Below is a small trained network, with its code and all its weights. Each question gives an input and a class and asks what happens when units are switched off, that is, made to give their printed mean instead of their output.

import numpy as np


def w(rows, s, z=0):
    codes = np.array(rows[::2]) - 128.0
    scale = np.full(codes.shape[1], s)
    scale[-1] = z or s
    return codes * scale


def f(y):
    return y / 2 * (1 + np.tanh(0.7978845608 * (y + 0.044715 * y**3)))


def log_softmax(a):
    a = a - a.max(-1, keepdims=True)
    return a - np.log(np.exp(a).sum(-1, keepdims=True))


def net(x, mask):
    res = np.array(x, float).reshape(1, 6) / 4 @ E
    y = f(res @ A[0][:, :-1].T + A[0][:, -1])
    res = res + np.where(mask, y, B[0][:, -1]) @ B[0][:, :-1]
    return log_softmax(res[-1] @ U[:, :-1].T + U[:, -1])


A, B = {}, {}
E = w([
[144,210,176,155,68,189,154,190,144],'x0',
[117,124,143,2,167,146,181,136,112],'x1',
[79,50,158,220,182,142,185,140,102],'x2',
[129,131,129,128,129,119,131,131,129],'x3',
[200,138,165,175,197,143,164,66,114],'x4',
[219,35,122,128,100,139,143,176,128],'x5',
],0.011)
A[0] = w([
[10,227,148,131,171,124,131,64,110,12],'neuron 0',
[185,54,129,114,103,168,145,153,132,1],'neuron 1',
[61,103,120,115,118,131,93,203,110,53],'neuron 2',
[143,134,97,213,96,102,88,117,129,48],'neuron 3',
[146,130,139,132,123,133,133,73,107,28],'neuron 4',
[141,224,186,150,86,199,174,176,143,61],'neuron 5',
[65,75,177,180,173,151,150,164,65,46],'neuron 6',
[122,107,93,107,158,59,112,49,161,85],'neuron 7',
[206,174,116,124,137,156,120,63,92,127],'neuron 8',
[186,131,206,165,197,126,193,67,138,65],'neuron 9',
[106,128,160,40,147,155,192,146,55,8],'neuron 10',
],0.011,0.0074)
B[0] = w([
[217,116,133,156,91,76,185,66,130,236],'neuron 0',
[191,98,154,189,94,121,135,50,154,177],'neuron 1',
[89,80,80,145,67,75,141,130,180,180],'neuron 2',
[101,168,212,138,205,167,106,78,189,195],'neuron 3',
[112,82,108,133,92,162,103,68,132,127],'neuron 4',
[115,40,75,122,188,137,74,113,74,254],'neuron 5',
[155,167,178,9,95,120,41,179,70,222],'neuron 6',
[119,86,102,131,168,174,95,155,69,210],'neuron 7',
[57,143,142,94,63,108,125,150,119,196],'neuron 8',
[74,111,69,153,75,82,116,168,178,233],'neuron 9',
[108,151,180,140,200,131,97,65,202,189],'neuron 10',
],0.012,0.01)
U = w([
[242,72,158,173,103,113,141,97,112,137],'0',
[107,23,102,152,208,152,102,130,30,61],'1',
[52,106,99,133,67,105,113,150,172,87],'2',
[109,140,196,134,208,154,97,113,198,98],'3',
[137,118,137,135,137,136,126,147,106,254],'4',
[172,170,142,76,94,138,56,148,87,134],'5',
[167,130,115,138,158,163,198,198,68,146],'6',
[151,220,134,151,137,200,253,227,102,76],'7',
],0.013,0.022)

Each question gives the input, the list of numbers given to net, and the class t.
The units are the neurons (one row each of A and B). Each row of codes is followed by its name. A weight is (code - 128) times the scale printed after its matrix; where a second scale follows, it is the last column's (A, B and U).
mask holds one flag per neuron, in row order. A switched-off neuron (its flag False) gives its mean, the last column of its row in B, instead of its output. The means were averaged over made-up inputs and are rounded, as every weight is.
A unit's drop is (log p(t) with every unit on - log p(t) with that unit switched off) / (log p(t) with every unit on - log p(t) with every unit switched off).
The circuit of an input: a set's keep is (log p(t) with only the set's units on - log p(t) with every unit switched off) / (log p(t) with every unit on - log p(t) with every unit switched off). Starting from all 11 units, units are removed one at a time, each time the one whose removal leaves the highest keep (on an exact tie, the one counted first), for as long as the keep stays at least 0.8.
circuit, biggest first: the units of the circuit, biggest drop first
top k neurons: the k neurons with the biggest drops, biggest first
drop of u: that unit's drop, to one decimal
input [-3,-5,1,6,-5,-7], class 0: circuit, biggest first => (neuron 0)
input [0,8,4,1,-7,-4], class 3: top 2 neurons => (neuron 10; neuron 9)
input [-5,-7,6,2,1,4], class 3: top 2 neurons => (neuron 3; neuron 5)
input [-7,-7,-3,-2,-7,-4], class 1: top 4 neurons => (neuron 7; neuron 9; neuron 8; neuron 10)
input [3,6,-2,-1,8,-1], class 2: top 2 neurons => (neuron 9; neuron 8)
input [-4,-7,6,0,-7,-7], class 0: top 2 neurons => (neuron 0; neuron 9)
input [-7,2,-5,3,-8,8], class 0: top 2 neurons => (neuron 1; neuron 9)
input [1,-3,-2,-4,5,-4], class 2: top 3 neurons => (neuron 8; neuron 9; neuron 6)
input [7,8,5,-1,5,0], class 3: top 2 neurons => (neuron 10; neuron 7)
input [-2,-3,7,2,5,-2], class 5: top 2 neurons => (neuron 6; neuron 2)
input [-2,0,3,-5,3,0], class 4: top 3 neurons => (neuron 5; neuron 2; neuron 8)
input [-3,-7,1,7,-1,5], class 3: top 2 neurons => (neuron 3; neuron 0)
input [2,-5,8,-5,1,-7], class 5: top 2 neurons => (neuron 6; neuron 1)
input [-5,8,-6,7,-4,-2], class 3: circuit, biggest first => (neuron 10)
input [-8,-6,0,5,7,4], class 1: top 2 neurons => (neuron 7; neuron 2)
input [0,5,-7,-7,-5,-4], class 4: top 2 neurons => (neuron 6; neuron 9)
input [-4,6,-1,4,8,6], class 2: top 3 neurons => (neuron 9; neuron 8; neuron 0)
input [-2,-3,5,1,-2,-2], class 5: circuit, biggest first => (neuron 6; neuron 5)
input [-5,6,7,-3,8,-4], class 2: drop of neuron 5 => 0.1
input [7,-2,-6,6,4,-4], class 1: drop of neuron 5 => 1.2
input [-1,-7,5,-2,5,-3], class 3: drop of neuron 3 => 1.8
input [6,-7,5,8,4,4], class 4: drop of neuron 9 => 0.7
input [-6,-2,4,-6,1,8], class 0: circuit, biggest first => (neuron 1)
